Here is a tiny trained network, its code and every weight. The questions are about switching its units off for an input and a class, where a switched-off unit gives its printed mean instead of its output.

import numpy as np


def w(rows, s, z=0):
    codes = np.array(rows[::2]) - 128.0
    scale = np.full(codes.shape[1], s)
    scale[-1] = z or s
    return codes * scale


def norm(h):
    return h / np.sqrt((h * h).mean(-1, keepdims=True) + 1e-5)


def f(y):
    return y / 2 * (1 + np.tanh(0.7978845608 * (y + 0.044715 * y**3)))


def log_softmax(a):
    a = a - a.max(-1, keepdims=True)
    return a - np.log(np.exp(a).sum(-1, keepdims=True))


def net(x, mask):
    res = np.array(x, float).reshape(1, 8) / 4 @ E
    u = 0
    for l in range(3):
        y = f(norm(res) @ A[l][:, :-1].T + A[l][:, -1])
        res = res + np.where(mask[u : u + 5], y, B[l][:, -1]) @ B[l][:, :-1]
        u += 5
    return log_softmax(norm(res)[-1] @ U[:, :-1].T + U[:, -1])


A, B = {}, {}
E = w([
[93,114,112,156,111,38],'x0',
[132,40,159,65,92,166],'x1',
[86,85,116,187,135,164],'x2',
[173,29,222,220,99,89],'x3',
[124,120,79,122,64,87],'x4',
[130,138,255,88,156,118],'x5',
[122,204,154,219,149,115],'x6',
[130,129,164,164,133,142],'x7',
],0.0062)
A[0] = w([
[132,129,107,90,118,73,28],'0.n0',
[223,181,162,76,73,125,95],'0.n1',
[128,254,170,162,138,80,86],'0.n2',
[89,58,108,94,129,190,150],'0.n3',
[57,135,111,176,141,255,253],'0.n4',
],0.0069,0.0011)
B[0] = w([
[135,115,199,213,214,69,142],'0.n0',
[74,174,89,250,12,208,181],'0.n1',
[134,103,116,240,219,189,253],'0.n2',
[140,129,64,127,254,15,206],'0.n3',
[41,16,28,129,155,204,237],'0.n4',
],0.0056,0.0029)
A[1] = w([
[163,111,88,165,118,47,218],'1.n0',
[201,126,1,70,117,79,123],'1.n1',
[215,80,148,130,183,187,108],'1.n2',
[132,149,111,137,121,157,1],'1.n3',
[221,144,58,151,109,155,101],'1.n4',
],0.0079,0.00088)
B[1] = w([
[35,98,173,172,169,34,211],'1.n0',
[213,175,155,31,144,99,253],'1.n1',
[102,255,150,91,168,110,188],'1.n2',
[202,198,150,185,119,116,129],'1.n3',
[176,233,130,124,75,111,177],'1.n4',
],0.0072,0.0037)
A[2] = w([
[163,161,206,137,148,129,92],'2.n0',
[44,144,215,90,173,99,103],'2.n1',
[29,40,86,119,156,73,253],'2.n2',
[61,111,48,114,99,147,146],'2.n3',
[123,171,201,118,86,255,132],'2.n4',
],0.0088,0.0019)
B[2] = w([
[43,121,247,108,125,183,168],'2.n0',
[175,95,207,103,111,151,195],'2.n1',
[134,131,89,109,94,96,255],'2.n2',
[254,59,113,136,188,210,170],'2.n3',
[125,153,145,137,15,208,191],'2.n4',
],0.0083,0.0052)
U = w([
[80,109,255,113,111,208,171],'0',
[106,206,122,143,75,207,78],'1',
[143,209,124,99,125,61,1],'2',
[123,70,40,153,196,208,90],'3',
[55,199,137,220,193,92,115],'4',
[156,130,95,22,158,121,207],'5',
[92,36,148,129,72,45,198],'6',
],0.011,0.0022)

Each question gives the input, the list of numbers given to net, and the class t.
The units are the neurons (one row each of A and B). Each row of codes is followed by its name. A weight is (code - 128) times the scale printed after its matrix; where a second scale follows, it is the last column's (A, B and U).
mask holds one flag per neuron, layer by layer. A switched-off neuron (its flag False) gives its mean, the last column of its row in B, instead of its output. The means were averaged over made-up inputs and are rounded, as every weight is.
A unit's drop is (log p(t) with every unit on - log p(t) with that unit switched off) / (log p(t) with every unit on - log p(t) with every unit switched off).
The circuit of an input: a set's keep is (log p(t) with only the set's units on - log p(t) with every unit switched off) / (log p(t) with every unit on - log p(t) with every unit switched off). Starting from the 12 units with the biggest drops (on a tie, the unit counted first), units are removed one at a time, each time the one whose removal leaves the highest keep (on an exact tie, the one counted first), for as long as the keep stays at least 0.8.
units of the circuit, in order: the units of the circuit, biggest drop first
most important unit: the unit with the biggest drop
top k neurons: the k neurons with the biggest drops, biggest first
k most important neurons of layer l: the k neurons of layer l with the biggest drops, biggest first
drop when u is switched off: that unit's drop, to one decimal
input [-6,-5,-6,0,7,1,3,-3], class 1: most important unit	0.n1
input [-1,-2,4,2,-2,-8,8,-1], class 3: units of the circuit, in order	(0.n4; 2.n3)
input [-3,-8,-1,-1,5,2,-6,4], class 1: top 2 neurons	(0.n3; 0.n1)
input [0,-2,-6,-2,0,5,6,0], class 0: 2 most important neurons of layer 2	(2.n0; 2.n4)
input [4,-1,2,-2,-3,4,0,-5], class 0: 3 most important neurons of layer 0	(0.n3; 0.n4; 0.n2)
input [-7,8,5,-4,-5,-1,5,6], class 3: top 2 neurons	(0.n4; 0.n3)
input [-5,-4,-5,-4,-3,2,-1,0], class 1: units of the circuit, in order	(0.n1; 2.n4)
input [2,-1,-3,2,-3,-8,-3,2], class 2: units of the circuit, in order	(1.n1; 1.n4)
input [-8,-6,-6,-6,-2,3,-8,-5], class 1: top 3 neurons	(0.n1; 2.n4; 1.n0)
input [-4,2,2,0,1,-6,-8,4], class 5: units of the circuit, in order	(1.n1; 0.n3)
input [-5,0,-6,3,-8,-6,-1,-3], class 2: top 3 neurons	(1.n4; 0.n2; 1.n2)
input [-2,0,0,0,2,-4,5,2], class 3: top 2 neurons	(0.n4; 2.n3)
input [-8,-2,4,4,1,0,2,1], class 1: 2 most important neurons of layer 1	(1.n2; 1.n0)
input [0,-5,-8,-1,5,-2,2,8], class 4: units of the circuit, in order	(0.n2)
input [7,0,-8,-6,2,8,4,-2], class 0: top 3 neurons	(2.n1; 0.n3; 2.n0)
input [8,-5,-8,1,-3,8,-8,3], class 0: 2 most important neurons of layer 2	(2.n0; 2.n1)
input [-8,-7,-7,-6,4,6,0,-8], class 1: 3 most important neurons of layer 0	(0.n1; 0.n3; 0.n2)
input [2,8,-7,-3,4,-3,5,-4], class 2: drop when 0.n4 is switched off	0.2
input [2,-3,0,-6,-6,5,-3,4], class 0: drop when 1.n0 is switched off	-0.1
input [0,-3,-2,2,-7,-8,-8,-2], class 5: units of the circuit, in order	(1.n1)
input [2,-7,-5,2,0,-3,-5,8], class 4: drop when 0.n2 is switched off	0.4
